Here is a tiny trained network, its code and every weight. The questions are about switching its units off for an input and a class, where a switched-off unit gives its printed mean instead of its output.

import numpy as np


def w(rows, s, z=0):
    codes = np.array(rows[::2]) - 128.0
    scale = np.full(codes.shape[1], s)
    scale[-1] = z or s
    return codes * scale


def norm(h):
    return h / np.sqrt((h * h).mean(-1, keepdims=True) + 1e-5)


def f(y):
    return np.maximum(y, 0)


def log_softmax(a):
    a = a - a.max(-1, keepdims=True)
    return a - np.log(np.exp(a).sum(-1, keepdims=True))


def net(x, mask):
    res = np.array(x, float).reshape(1, 8) / 4 @ E
    u = 0
    for l in range(3):
        y = f(norm(res) @ A[l][:, :-1].T + A[l][:, -1])
        res = res + np.where(mask[u : u + 4], y, B[l][:, -1]) @ B[l][:, :-1]
        u += 4
    return log_softmax(norm(res)[-1] @ U[:, :-1].T + U[:, -1])


A, B = {}, {}
E = w([
[128,129,138,128,129,134,134,142],'x0',
[125,126,110,125,122,112,125,100],'x1',
[138,115,109,126,133,125,108,105],'x2',
[92,147,141,111,108,103,174,138],'x3',
[129,110,49,155,99,216,252,98],'x4',
[19,83,175,104,209,165,91,109],'x5',
[140,170,1,157,195,58,164,163],'x6',
[123,129,124,123,125,126,130,127],'x7',
],0.0088)
A[0] = w([
[62,120,120,126,206,143,128,113,3],'0.n1',
[120,101,87,138,119,209,193,101,170],'0.n2',
[178,111,193,92,6,158,119,83,166],'0.n3',
[71,100,204,143,101,193,104,61,93],'0.n4',
],0.016,0.0029)
B[0] = w([
[120,59,183,158,211,153,177,138,198],'0.n1',
[201,186,84,83,191,222,116,143,245],'0.n2',
[101,83,151,180,254,135,147,156,248],'0.n3',
[138,137,112,49,57,103,139,100,246],'0.n4',
],0.014,0.012)
A[1] = w([
[92,95,175,70,44,117,94,89,10],'1.n1',
[71,33,169,183,95,80,118,127,196],'1.n2',
[104,59,85,116,105,118,168,148,88],'1.n3',
[123,156,58,163,139,248,175,119,35],'1.n4',
],0.018,0.0014)
B[1] = w([
[137,200,227,195,188,167,209,37,163],'1.n1',
[112,104,46,215,94,128,47,183,182],'1.n2',
[161,179,244,153,149,142,37,126,141],'1.n3',
[50,145,253,196,65,9,103,62,254],'1.n4',
],0.011,0.016)
A[2] = w([
[165,91,88,140,131,81,106,218,118],'2.n1',
[99,137,125,4,75,188,135,82,107],'2.n2',
[57,34,93,141,156,150,59,222,9],'2.n3',
[129,187,167,135,81,71,77,129,242],'2.n4',
],0.018,0.0015)
B[2] = w([
[150,72,147,33,110,153,202,122,211],'2.n1',
[153,14,14,88,99,75,129,251,166],'2.n2',
[131,254,46,173,3,93,82,102,252],'2.n3',
[140,67,42,88,124,171,118,191,238],'2.n4',
],0.012)
U = w([
[150,156,65,160,69,108,101,147,171],'0',
[116,118,194,152,175,148,115,98,118],'1',
[184,52,109,5,120,152,168,160,2],'2',
],0.015,0.00077)

Each question gives the input, the list of numbers given to net, and the class t.
The units are the neurons (one row each of A and B). Each row of codes is followed by its name. A weight is (code - 128) times the scale printed after its matrix; where a second scale follows, it is the last column's (A, B and U).
mask holds one flag per neuron, layer by layer. A switched-off neuron (its flag False) gives its mean, the last column of its row in B, instead of its output. The means were averaged over made-up inputs and are rounded, as every weight is.
A unit's drop is (log p(t) with every unit on - log p(t) with that unit switched off) / (log p(t) with every unit on - log p(t) with every unit switched off).
The circuit of an input: a set's keep is (log p(t) with only the set's units on - log p(t) with every unit switched off) / (log p(t) with every unit on - log p(t) with every unit switched off). Starting from all 12 units, units are removed one at a time, each time the one whose removal leaves the highest keep (on an exact tie, the one counted first), for as long as the keep stays at least 0.8.
circuit, biggest first: the units of the circuit, biggest drop first
most important unit: the unit with the biggest drop
k most important neurons: the k neurons with the biggest drops, biggest first
k most important neurons of layer l: the k neurons of layer l with the biggest drops, biggest first
drop of u: that unit's drop, to one decimal
input [6,-3,5,3,-4,-1,-7,-4], class 0: most important unit => 0.n3
input [-3,-4,4,-2,-6,6,3,-6], class 0: 2 most important neurons => (2.n3 0.n2)
input [-1,6,6,-3,-1,-2,3,0], class 2: 4 most important neurons => (0.n3 1.n1 0.n2 1.n4)
input [-6,-4,2,-8,-8,0,-3,6], class 0: 3 most important neurons => (1.n2 1.n4 0.n2)
input [0,5,6,4,-6,1,-1,2], class 1: circuit, biggest first => (1.n1 0.n2 0.n3)
input [8,-5,-3,-1,1,3,0,-4], class 2: 2 most important neurons => (0.n4 0.n3)
input [2,-2,4,2,-1,7,2,3], class 0: 2 most important neurons => (0.n2 0.n1)
input [1,-7,0,-8,4,7,-1,2], class 2: 2 most important neurons => (0.n4 2.n2)
input [7,8,0,4,-6,-1,-8,1], class 0: 2 most important neurons => (1.n2 0.n3)
input [-3,4,6,-3,-4,7,2,-7], class 0: 2 most important neurons of layer 0 => (0.n1 0.n2)
input [2,1,8,7,8,7,-3,7], class 2: 3 most important neurons => (0.n4 2.n2 0.n2)
input [7,-6,-6,1,8,-1,-8,-6], class 1: 2 most important neurons => (0.n3 1.n4)
input [-4,-7,-4,8,6,2,-1,4], class 2: 4 most important neurons => (0.n3 0.n2 2.n3 2.n4)
input [-2,2,-4,4,4,-2,-1,-3], class 1: most important unit => 2.n3
input [7,5,7,-7,-2,5,1,0], class 0: drop of 0.n2 => 5.0
input [-4,5,-3,-8,6,7,-5,-8], class 2: drop of 0.n4 => 2.3
input [-6,-6,8,3,0,-6,3,-7], class 2: drop of 1.n4 => 0.2
